[-2.51 3.61 1.57 -2.40 1.46 4.47 -3.37 0.82 0.27 1.33 -8.14 0.15 2.43 -2.13 0.82 -2.81 0.42 5.56 0.82 0.44] -> Q_901
[-2.52 3.61 0.82 -2.27 1.46 4.48 -3.37 0.82 1.96 0.04 -7.48 0.47 2.58 1.46 0.82 -1.40 0.62 5.56 0.73 0.44] -> Q_539
[-2.52 3.61 1.57 -2.27 -0.64 4.48 -3.37 0.82 1.96 0.04 -7.48 -0.10 2.58 1.46 0.82 -1.40 0.62 5.56 0.73 0.44] -> Q_886
q: [-2.52 3.61 1.57 -2.27 -0.64 4.48 -3.37 0.82 1.96 0.04 -7.48 -0.10 2.58 1.46 0.82 -1.40 0.62 5.56 0.73 0.44] -> Q_886
q: [-2.52 3.61 0.82 -2.27 1.46 4.48 -3.37 0.82 1.96 0.04 -7.48 0.47 2.58 1.46 0.82 -1.40 0.62 5.56 0.73 0.44] -> Q_539
tail: [1.46 4.48 -3.37] -> [0.82 1.96 0.04 -7.48 0.47 2.58 1.46 0.82 -1.40 0.62 5.56 0.73 0.44]

[1.30 -0.82 2.40 -4.86 -2.21 -1.47 3.67 3.72 5.21 0.78]  Q_302
[2.77 2.07 4.19 -4.40 -4.39 -1.47 1.95 1.53 0.76 0.94]  Q_724
[2.77 2.06 1.96 -4.87 4.14 -1.31 1.95 2.80 -4.39 3.72]  Q_732
tail: [2.77 2.06 1.96] -> [-4.87 4.14 -1.31 1.95 2.80 -4.39 3.72]
both Q_732 Q_302:  -> [3.72]
tail: [4.19 -4.40] -> [-4.39 -1.47 1.95 1.53 0.76 0.94]
both Q_724 Q_302:  -> [-1.47]
tail: [2.40 -4.86] -> [-2.21 -1.47 3.67 3.72 5.21 0.78]
both Q_302 Q_732:  -> [3.72]

[0.97 0.59 -1.62 0.68 -0.45 -1.10 1.89 0.20 0.07 0.43 -0.78 -2.53 1.50 -0.33 -0.73 1.06 -0.25 2.38 -2.54 1.24 1.38 3.50 -0.36 -0.29 2.94 1.39 -2.36 1.32 -0.10 -1.94 0.33 0.95 3.45 1.92 0.95 -1.08 -0.80 -0.25 -3.22 1.22 -1.32 1.26 2.64 -0.86 0.50 -0.88 4.02 2.62 0.52 1.53 0.14 -0.96 1.98 2.24 -2.27 -0.23 1.77 1.29 -0.72 0.03 -0.63 0.74 2.80 -1.25]  Q_324
[-1.33 0.22 1.30 -3.17 -2.08 0.98 3.97 0.09 -6.27 -0.64 0.71 1.23 2.87 0.77 2.05 -2.03 0.80 -0.68 5.85 0.95 3.32 -3.86 -0.34 1.74 -3.47 1.80 -1.69 1.27 -2.23 3.03 3.05 1.09 -1.86 -1.17 1.81 0.53 0.95 -1.40 -0.93 -1.05 -3.69 1.41 -0.38 -0.57 -0.58 2.55 -0.02 2.10 2.28 0.61 0.10 0.77 0.32 1.08 -0.69 1.09 -2.10 0.15 0.26 1.17 -0.29 1.03 -1.45 1.00]  Q_955
[1.48 -1.95 1.07 0.37 -5.60 3.99 -0.24 -3.64 -2.46 1.20 0.08 0.90 2.22 2.07 0.86 1.70 -2.67 -2.05 -2.39 -0.98 -5.54 3.67 1.18 -0.02 0.61 -2.08 1.59 -1.15 1.40 3.24 0.16 1.81 1.05 -2.84 -2.34 -1.04 3.09 -0.92 2.80 3.00 2.63 -0.95 -0.12 -2.68 3.38 3.55 -3.72 -1.62 2.67 2.50 -2.22 0.00 3.52 1.18 -0.87 5.99 -1.78 -0.76 1.65 1.49 1.07 -0.70 1.69 -2.41]  Q_603
[1.48 -1.95 1.07 0.37 -5.60 3.99 -0.93 -3.64 -2.46 1.20 0.08 0.90 2.22 2.07 0.86 1.70 -2.67 -2.05 -2.39 -0.98 -5.54 3.67 1.18 -0.02 0.61 -2.08 1.59 -1.15 1.40 3.24 0.16 1.81 1.05 -2.84 -2.34 -1.04 3.09 -0.92 2.80 3.00 2.63 -0.95 -0.12 -2.68 3.38 3.55 -3.72 -1.62 2.67 2.50 -2.22 0.00 3.52 -2.50 -0.87 5.99 -1.78 -0.76 1.65 1.49 1.07 -0.70 1.69 -2.41]  Q_297
[3.50 0.83 0.89 1.95 -3.36 4.70 2.21 -1.44 -1.44 -3.45 4.39 2.76 0.12 0.99 3.77 6.87 0.10 -2.75 -3.63 0.06 -6.19 4.57 2.98 -2.74 0.08 -1.08 -0.02 1.03 -2.36 1.55 1.27 2.18 2.32 -1.82 -3.65 1.32 2.55 -0.98 5.68 1.63 2.15 -3.63 -1.94 0.87 3.53 1.89 -2.02 -2.89 5.63 0.73 -4.12 0.38 4.16 -1.20 -2.41 6.68 -0.50 1.52 0.71 1.13 -0.53 2.68 3.83 -3.70]  Q_773
[-0.95 0.20 1.36 -1.63 -1.12 -0.48 4.06 -0.68 -2.03 -0.08 1.32 2.50 -0.13 2.68 2.68 0.62 3.12 -1.79 4.17 0.25 4.74 -2.77 -1.70 1.32 -2.02 2.00 -0.08 -0.76 -2.35 1.49 2.24 -2.46 -2.97 -0.87 2.30 -0.13 -1.89 -1.19 -0.41 -0.91 -5.19 2.11 -0.89 1.33 -1.09 0.73 1.55 0.11 0.67 0.85 -2.66 2.31 0.23 1.07 -2.00 -0.12 -1.66 0.93 -0.02 2.81 -1.61 -0.33 0.18 -1.46]  Q_323
[2.22 0.75 2.60 0.55 -4.31 6.35 2.80 -3.88 -1.94 3.00 2.85 3.06 1.27 0.82 -0.13 4.63 -2.09 -4.88 -2.41 0.99 -4.07 1.94 1.54 -1.61 0.62 -1.60 0.65 -0.69 0.67 0.63 1.35 0.56 1.17 -5.07 -1.42 -2.55 4.78 -0.33 7.17 0.79 2.76 -1.76 -1.15 -1.28 1.54 0.93 -4.25 -2.16 2.54 -0.78 -2.08 0.55 5.10 -2.96 1.20 5.55 -0.89 1.37 0.37 -0.30 2.12 0.73 -0.25 -1.63]  Q_798
[0.28 -1.65 -1.10 -0.38 -2.10 1.46 0.78 -2.38 0.26 -0.70 -0.12 -0.49 1.19 -0.78 -1.20 -1.43 -2.01 1.43 -1.17 -0.27 4.66 4.01 0.96 1.40 2.76 2.16 -0.59 0.87 -0.32 -2.33 2.63 1.36 5.21 1.12 1.21 0.10 0.40 0.80 -1.81 1.92 -0.30 1.61 1.01 0.19 1.84 1.27 4.06 -0.61 -0.66 2.15 0.86 0.70 -0.13 -0.83 -4.99 1.42 1.10 0.59 2.15 -3.13 0.25 1.64 1.22 -1.19]  Q_280
[3.58 1.19 1.08 1.94 -3.21 4.91 2.68 -1.49 -1.33 -3.20 4.83 3.00 0.03 0.89 3.54 7.17 0.12 -3.16 -3.69 0.30 -5.91 4.35 2.95 -2.99 0.11 -1.06 -0.17 1.04 -2.44 1.16 1.42 1.94 2.22 -2.09 -3.43 1.03 2.69 -0.80 6.16 1.21 2.28 -3.70 -1.97 -0.23 3.28 1.61 -2.00 -2.94 5.53 0.34 -4.13 0.44 4.27 -1.27 -2.16 6.63 -0.35 1.88 0.64 0.91 -0.39 2.83 3.57 -3.50]  Q_552
[1.07 -1.34 -1.56 0.65 -1.41 0.82 0.53 -1.86 0.57 0.27 -0.03 -1.22 0.86 -1.15 -0.94 -1.11 -1.75 2.18 -1.17 -0.14 3.64 4.42 0.76 0.87 3.43 1.96 -0.89 1.32 -0.10 -2.69 2.38 2.06 5.46 0.94 0.93 0.42 0.44 0.70 -2.17 2.14 -0.34 2.12 2.03 0.93 1.62 1.05 4.10 0.47 -0.36 2.60 1.00 0.07 -0.60 -0.53 -5.17 1.46 1.55 1.25 1.11 -2.71 0.35 1.86 2.25 -1.75]  Q_906
tail: [0.71 1.13] -> [-0.53 2.68 3.83 -3.70]
tail: [-0.14 3.64] -> [4.42 0.76 0.87 3.43 1.96 -0.89 1.32 -0.10 -2.69 2.38 2.06 5.46 0.94 0.93 0.42 0.44 0.70 -2.17 2.14 -0.34 2.12 2.03 0.93 1.62 1.05 4.10 0.47 -0.36 2.60 1.00 0.07 -0.60 -0.53 -5.17 1.46 1.55 1.25 1.11 -2.71 0.35 1.86 2.25 -1.75]
q: [1.48 -1.95 1.07 0.37 -5.60 3.99 -0.24 -3.64 -2.46 1.20 0.08 0.90 2.22 2.07 0.86 1.70 -2.67 -2.05 -2.39 -0.98 -5.54 3.67 1.18 -0.02 0.61 -2.08 1.59 -1.15 1.40 3.24 0.16 1.81 1.05 -2.84 -2.34 -1.04 3.09 -0.92 2.80 3.00 2.63 -0.95 -0.12 -2.68 3.38 3.55 -3.72 -1.62 2.67 2.50 -2.22 0.00 3.52 1.18 -0.87 5.99 -1.78 -0.76 1.65 1.49 1.07 -0.70 1.69 -2.41] -> Q_603

[8.28 5.72 2.58 2.56 -0.13 6.39 5.21 7.78]  Q_290
[7.46 7.19 4.50 -3.27 6.27 2.28 -6.68 -5.93]  Q_25
[1.96 4.43 -2.64 8.27 -2.18 -5.89 -1.59 -5.83]  Q_731
[-0.94 5.73 2.58 2.56 -0.13 -2.19 5.21 7.79]  Q_911
[5.99 5.73 2.58 2.56 -0.14 1.19 2.59 1.21]  Q_614
[5.22 -1.89 1.67 -3.05 -3.51 2.17 -2.95 7.16]  Q_710
tail: [5.73 2.58 2.56 -0.13] -> [-2.19 5.21 7.79]
tail: [1.67 -3.05] -> [-3.51 2.17 -2.95 7.16]
tail: [5.72 2.58] -> [2.56 -0.13 6.39 5.21 7.78]

[-4.74 2.74 -6.64 -1.88 -3.66 -8.85 0.20 1.00 -2.43 -8.76 3.56 3.58 -3.54 1.32 2.21 -4.52 2.80 -2.00 2.45 -0.49 6.61 1.51 -4.92 -8.03 -2.71 0.71 -2.25 -8.33 2.83 1.72 3.59 4.61 3.72 -4.71 7.14 -4.93 3.48 1.23 -1.87 0.95 5.69 8.70 -2.88 4.58 4.68 -2.21 -1.24 3.80 -3.83 6.77 -0.27] : Q_644
[-3.26 3.78 1.06 -4.34 4.68 4.03 5.21 5.25 -3.85 5.44 -3.19 4.34 0.28 1.78 3.11 4.95 4.96 1.40 -1.54 -4.87 0.17 5.58 -1.14 1.69 7.65 -6.59 -4.09 2.72 -5.15 0.42 1.23 2.78 -5.78 6.17 -0.80 -0.61 -5.60 1.98 -4.44 -7.24 -0.69 -1.19 -5.02 -0.70 1.32 -0.35 -4.31 -3.65 5.11 -4.10 2.16] : Q_456
[-3.26 -2.71 1.06 -4.34 4.68 4.03 5.21 5.25 -3.85 5.44 -3.19 4.34 0.28 1.78 3.11 4.95 4.96 1.40 -1.54 -4.87 0.17 5.58 -1.14 1.69 7.65 -6.59 -4.09 2.72 -5.15 0.42 1.23 2.78 -5.78 6.17 -0.80 -0.61 -5.60 1.98 -4.44 -7.24 -0.69 -1.19 -5.02 -0.70 1.32 -0.35 -2.72 -3.65 5.11 -2.24 2.90] : Q_190
q: [-3.26 3.78 1.06 -4.34 4.68 4.03 5.21 5.25 -3.85 5.44 -3.19 4.34 0.28 1.78 3.11 4.95 4.96 1.40 -1.54 -4.87 0.17 5.58 -1.14 1.69 7.65 -6.59 -4.09 2.72 -5.15 0.42 1.23 2.78 -5.78 6.17 -0.80 -0.61 -5.60 1.98 -4.44 -7.24 -0.69 -1.19 -5.02 -0.70 1.32 -0.35 -4.31 -3.65 5.11 -4.10 2.16] -> Q_456

[2.60 2.81 -0.95 -0.98 -1.37 -3.08 4.25 -5.43 0.11 -2.89 -0.34 -0.46 -3.27 3.05 -3.73 -0.38 5.49 -4.91 1.84 2.91 -0.74 -0.66 -0.12 -2.06 0.25 -2.48 3.32 -0.50 3.54 1.13 -2.28 4.64 -6.96]  Q_357
[2.12 2.79 5.92 -0.89 -1.44 0.30 1.09 1.02 2.45 -4.15 0.92 -1.68 1.34 0.32 -2.53 -6.18 4.51 -1.76 -1.01 2.83 -5.58 -0.83 -0.27 1.90 -2.20 2.09 -2.53 -3.10 -2.55 -1.51 3.74 -4.70 2.00]  Q_585
[2.49 3.10 3.67 -1.07 -1.55 0.30 1.09 1.02 2.45 -4.15 0.28 -1.68 1.34 0.32 -2.53 -6.18 4.51 -1.76 -1.01 2.83 -5.58 -0.83 -0.62 -5.84 0.13 -4.15 -0.75 0.29 2.96 0.42 -1.04 -1.07 -4.22]  Q_604
[2.49 3.10 3.68 -1.07 -1.55 -1.24 2.67 -1.68 1.77 -4.25 0.51 -1.29 -0.62 1.55 -3.41 -4.61 5.65 -3.40 0.63 1.09 6.20 0.67 -0.04 -5.67 1.04 -3.77 -2.22 2.98 1.80 0.82 -1.34 -2.12 0.29]  Q_806
[1.50 1.11 -2.18 -0.66 -0.81 -2.66 2.60 -4.33 -0.35 -1.09 -0.80 0.24 -2.60 2.53 -2.32 1.10 3.47 -3.43 -1.29 -5.50 -1.12 0.07 0.49 5.77 0.62 4.38 1.24 -0.29 -2.90 -0.84 0.45 1.07 4.38]  Q_188
[0.13 -0.02 6.34 0.02 -0.44 2.64 -2.91 5.63 2.39 -1.14 0.87 -0.82 4.30 -1.96 0.68 -5.67 0.18 2.31 1.45 -2.38 2.86 -0.12 0.36 -0.15 4.81 1.90 4.19 0.08 1.71 -2.67 -4.43 1.81 -0.33]  Q_86
both Q_86 Q_604:  -> [0.13]
both Q_357 Q_86:  -> [-0.12]
tail: [2.49 3.10 3.68 -1.07 -1.55] -> [-1.24 2.67 -1.68 1.77 -4.25 0.51 -1.29 -0.62 1.55 -3.41 -4.61 5.65 -3.40 0.63 1.09 6.20 0.67 -0.04 -5.67 1.04 -3.77 -2.22 2.98 1.80 0.82 -1.34 -2.12 0.29]
tail: [1.04 -3.77] -> [-2.22 2.98 1.80 0.82 -1.34 -2.12 0.29]
tail: [-0.83 -0.62 -5.84 0.13 -4.15] -> [-0.75 0.29 2.96 0.42 -1.04 -1.07 -4.22]

[-2.45 -5.90 0.80 0.79 -5.44] : Q_295
[-5.02 0.22 0.79 0.50 1.24] : Q_941
[-2.45 -5.90 -3.90 4.33 -4.80] : Q_361
[-2.45 -5.90 0.80 0.79 -5.45] : Q_200
[8.08 4.66 3.40 -3.28 2.89] : Q_904
[-5.81 -3.80 -2.17 0.65 -2.03] : Q_635
both Q_941 Q_295:  -> [0.79]
tail: [3.40 -3.28] -> [2.89]
tail: [-3.90 4.33] -> [-4.80]
tail: [8.08 4.66 3.40 -3.28] -> [2.89]

[0.28 0.31 -0.32 1.61 -1.58 -4.20 1.59] : Q_788
[-0.15 -0.16 0.70 -0.82 -0.03 0.01 -4.21] : Q_368
[0.30 0.75 1.48 -3.03 -0.03 0.35 -4.21] : Q_892
[-4.21 0.52 0.70 -0.83 2.95 -0.15 -3.73] : Q_147
both Q_892 Q_147:  -> [-4.21]
q: [-4.21 0.52 0.70 -0.83 2.95 -0.15 -3.73] -> Q_147
q: [-0.15 -0.16 0.70 -0.82 -0.03 0.01 -4.21] -> Q_368
tail: [-0.16 0.70 -0.82] -> [-0.03 0.01 -4.21]
tail: [0.70 -0.83] -> [2.95 -0.15 -3.73]
tail: [0.75 1.48] -> [-3.03 -0.03 0.35 -4.21]

